Below are the code and all the weights of a small trained network. Each question names an input and a target symbol and asks about switching units off, where a switched-off unit gives its printed mean instead of its output.

import numpy as np


def w(rows, s, z=0):
    codes = np.array(rows[::2]) - 128.0
    scale = np.full(codes.shape[1], s)
    scale[-1] = z or s
    return codes * scale


def f(y):
    return np.maximum(y, 0)


def softmax(a):
    e = np.exp(a - a.max(-1, keepdims=True))
    return e / e.sum(-1, keepdims=True)


def log_softmax(a):
    a = a - a.max(-1, keepdims=True)
    return a - np.log(np.exp(a).sum(-1, keepdims=True))


def net(x, mask):
    ids = ['ΘΛΣΦΨαβγεζημξπτω'.index(c) for c in x.split()]
    T = len(ids)
    res = E[ids] + P[:T]
    q, k, v = (res @ M[0].T for M in (Q, K, V))
    z = softmax(np.where(np.tri(T) > 0, q @ k.T / 4**0.5, -1e9)) @ v
    res = res + np.where(mask[0], z, O[0][:, -1]) @ O[0][:, :-1]
    y = f(res @ A[0][:, :-1].T + A[0][:, -1])
    res = res + np.where(mask[1:17], y, B[0][:, -1]) @ B[0][:, :-1]
    return log_softmax(res[-1] @ U[:, :-1].T + U[:, -1])


Q, K, V, O, A, B = {}, {}, {}, {}, {}, {}
E = w([
[147,72,134,170,172,190,68,167],'Θ',
[99,72,177,86,86,124,107,104],'Λ',
[78,170,91,118,113,122,217,139],'Σ',
[102,166,88,252,133,136,119,129],'Φ',
[132,135,180,161,132,128,151,168],'Ψ',
[37,114,125,71,125,126,144,156],'α',
[118,120,117,186,82,120,185,200],'β',
[172,112,57,57,160,97,86,186],'γ',
[81,150,141,47,138,134,178,165],'ε',
[149,144,185,121,143,94,118,109],'ζ',
[206,198,119,207,59,29,127,148],'η',
[162,140,131,121,107,137,211,144],'μ',
[90,199,150,131,131,123,112,61],'ξ',
[109,139,148,123,54,75,168,159],'π',
[151,93,194,94,116,156,151,181],'τ',
[59,166,83,135,161,192,144,88],'ω',
],0.021)
P = w([
[46,137,211,177,214,48,181,229],'0',
[167,110,170,170,162,175,168,102],'1',
[76,176,112,2,36,189,61,241],'2',
[180,90,99,198,96,189,203,55],'3',
[98,198,94,31,32,201,30,231],'4',
[220,105,125,228,115,179,192,32],'5',
[83,216,29,56,124,197,3,190],'6',
[126,158,156,163,140,146,242,81],'7',
],0.0084)
Q[0] = w([
[115,26,173,174,254,60,218,49],'h1',
[153,108,63,145,198,102,19,93],'h1',
[159,12,104,100,168,17,187,141],'h1',
[126,92,139,227,108,148,238,28],'h1',
],0.0071)
K[0] = w([
[194,142,95,116,76,245,71,67],'h1',
[126,77,160,89,82,138,203,150],'h1',
[214,122,34,93,74,160,76,136],'h1',
[133,151,83,147,102,141,110,103],'h1',
],0.011)
V[0] = w([
[99,66,23,61,210,217,144,170],'h1',
[183,26,227,32,171,116,103,144],'h1',
[46,206,191,63,106,118,165,47],'h1',
[1,50,187,183,132,190,42,67],'h1',
],0.0087)
O[0] = w([
[128,116,112,99,203,198,42,146,68],'h1',
[183,87,8,115,133,85,121,155,74],'h1',
[48,86,119,48,114,73,183,149,253],'h1',
[78,61,175,142,144,95,51,109,129],'h1',
],0.016,0.0059)
A[0] = w([
[208,52,152,88,131,211,202,142,34],'n1',
[136,183,108,57,138,64,47,111,145],'n2',
[169,141,216,73,115,140,33,201,166],'n3',
[90,38,33,8,213,87,170,170,90],'n4',
[204,120,96,158,250,233,86,130,182],'n5',
[171,161,106,173,164,67,124,14,111],'n6',
[109,210,141,113,89,116,170,108,129],'n7',
[142,132,139,253,210,186,167,170,169],'n8',
[248,163,147,142,153,66,154,4,92],'n9',
[177,124,62,90,77,147,195,106,92],'n10',
[91,119,164,178,54,94,145,47,2],'n11',
[214,149,52,106,122,92,64,157,4],'n12',
[172,145,77,65,55,102,109,164,116],'n13',
[87,129,183,137,184,156,103,83,253],'n14',
[72,153,20,151,51,124,97,91,53],'n15',
[90,185,82,83,101,124,83,42,98],'n16',
],0.0073,0.0052)
B[0] = w([
[153,112,162,145,196,147,60,155,165],'n1',
[104,93,125,154,73,179,138,146,157],'n2',
[97,149,63,185,117,106,162,102,175],'n3',
[166,173,179,168,99,135,33,51,252],'n4',
[113,163,135,143,120,61,226,69,184],'n5',
[109,135,208,137,155,58,180,152,140],'n6',
[90,116,82,130,79,135,112,211,232],'n7',
[145,110,63,134,99,97,76,99,172],'n8',
[1,103,90,183,190,102,148,155,154],'n9',
[95,149,183,98,204,82,100,165,204],'n10',
[176,147,189,145,172,141,76,112,222],'n11',
[110,89,192,150,131,232,193,103,187],'n12',
[117,112,99,77,161,113,116,129,200],'n13',
[176,64,60,147,135,123,156,142,214],'n14',
[175,86,220,122,182,84,119,157,157],'n15',
[227,80,123,132,144,106,156,174,147],'n16',
],0.0075,0.017)
U = w([
[118,69,50,165,124,126,172,90,214],'Θ',
[149,56,114,132,89,86,111,109,49],'Λ',
[33,163,77,68,105,219,175,90,186],'Σ',
[98,169,204,178,149,195,110,72,49],'Φ',
[162,85,90,138,89,108,167,149,177],'Ψ',
[28,182,87,136,162,138,43,91,152],'α',
[178,174,81,160,27,172,129,136,184],'β',
[116,196,152,98,219,156,180,49,201],'γ',
[91,254,171,80,199,139,76,73,123],'ε',
[115,120,91,71,204,19,143,94,50],'ζ',
[107,192,198,148,176,149,166,126,3],'η',
[97,150,36,95,222,155,100,211,174],'μ',
[96,104,233,78,134,122,209,31,129],'ξ',
[153,133,110,79,80,87,205,118,105],'π',
[232,70,209,127,232,152,115,190,122],'τ',
[25,41,108,123,188,202,151,109,181],'ω',
],0.006,0.0044)

Each question gives the input, a string of symbols that net reads in full, and the target symbol t.
The units are the heads (4 rows each of Q, K, V and O) and the neurons (one row each of A and B). Each row of codes is followed by its name. A weight is (code - 128) times the scale printed after its matrix; where a second scale follows, it is the last column's (O, A, B and U).
mask holds one flag per unit, heads first, then neurons. A switched-off unit (its flag False) gives its mean, the last column of its rows in O or B, instead of its output. The means were averaged over made-up inputs and are rounded, as every weight is.
A unit's drop is (log p(t) with every unit on - log p(t) with that unit switched off) / (log p(t) with every unit on - log p(t) with every unit switched off).
The circuit of an input: a set's keep is (log p(t) with only the set's units on - log p(t) with every unit switched off) / (log p(t) with every unit on - log p(t) with every unit switched off). Starting from the 12 units with the biggest drops (on a tie, the unit counted first), units are removed one at a time, each time the one whose removal leaves the highest keep (on an exact tie, the one counted first), for as long as the keep stays at least 0.8.
units of the circuit, in order: the units of the circuit, biggest drop first
k most important neurons: the k neurons with the biggest drops, biggest first
drop of u: that unit's drop, to one decimal
input τ η π τ π, target τ: 3 most important neurons	[n15, n12, n10]
input ω τ τ τ, target ω: units of the circuit, in order	[h1, n11]
input ζ ζ τ β Ψ γ, target γ: units of the circuit, in order	[n5, h1, n12, n7]
input τ ξ β ε γ, target τ: units of the circuit, in order	[h1, n12, n15]
input τ ξ μ α μ ζ Λ, target τ: units of the circuit, in order	[h1, n15, n12]
input τ μ μ π Λ ω Λ, target τ: most important neuron	[n15]
input τ Ψ η Σ γ τ τ Λ, target γ: units of the circuit, in order	[h1, n5]
input α τ η ξ Σ τ γ α, target γ: units of the circuit, in order	[h1, n5]
input μ ζ ω τ, target ω: units of the circuit, in order	[h1, n3]
input μ ξ Σ, target μ: 2 most important neurons	[n10, n7]
input ζ ξ τ Σ ε, target ζ: units of the circuit, in order	[h1, n10]
input τ ξ α, target τ: 3 most important neurons	[n15, n12, n4]
input ω ω Λ Σ, target ω: units of the circuit, in order	[h1, n14]
input Λ μ Φ α τ α μ, target Λ: units of the circuit, in order	[h1, n4]
input ξ γ ε β ω, target ξ: units of the circuit, in order	[h1]
input τ τ ξ τ ξ ζ ξ, target τ: units of the circuit, in order	[h1, n15, n12]
input π τ ξ Ψ Λ π Θ α, target Θ: 2 most important neurons	[n5, n14]
input α Λ Σ, target α: units of the circuit, in order	[h1, n4]
input μ η μ μ τ ζ α μ, target η: units of the circuit, in order	[h1, n10, n9]
input ζ μ β ζ μ, target ζ: 2 most important neurons	[n10, n13]
input τ τ η α, target η: 2 most important neurons	[n10, n11]
input ω Σ η μ τ Ψ, target η: most important neuron	[n9]
input μ β ω Σ τ Θ, target Θ: 2 most important neurons	[n5, n8]
input μ γ ε, target μ: 2 most important neurons	[n7, n10]
input π μ μ Σ μ ξ Λ β, target ξ: drop of n7	-0.1
input ω β τ ζ π Φ, target Φ: drop of n11	0.3
input μ τ Λ, target μ: drop of h1	1.0
input Φ β τ τ ω ε α, target Φ: drop of h1	0.9
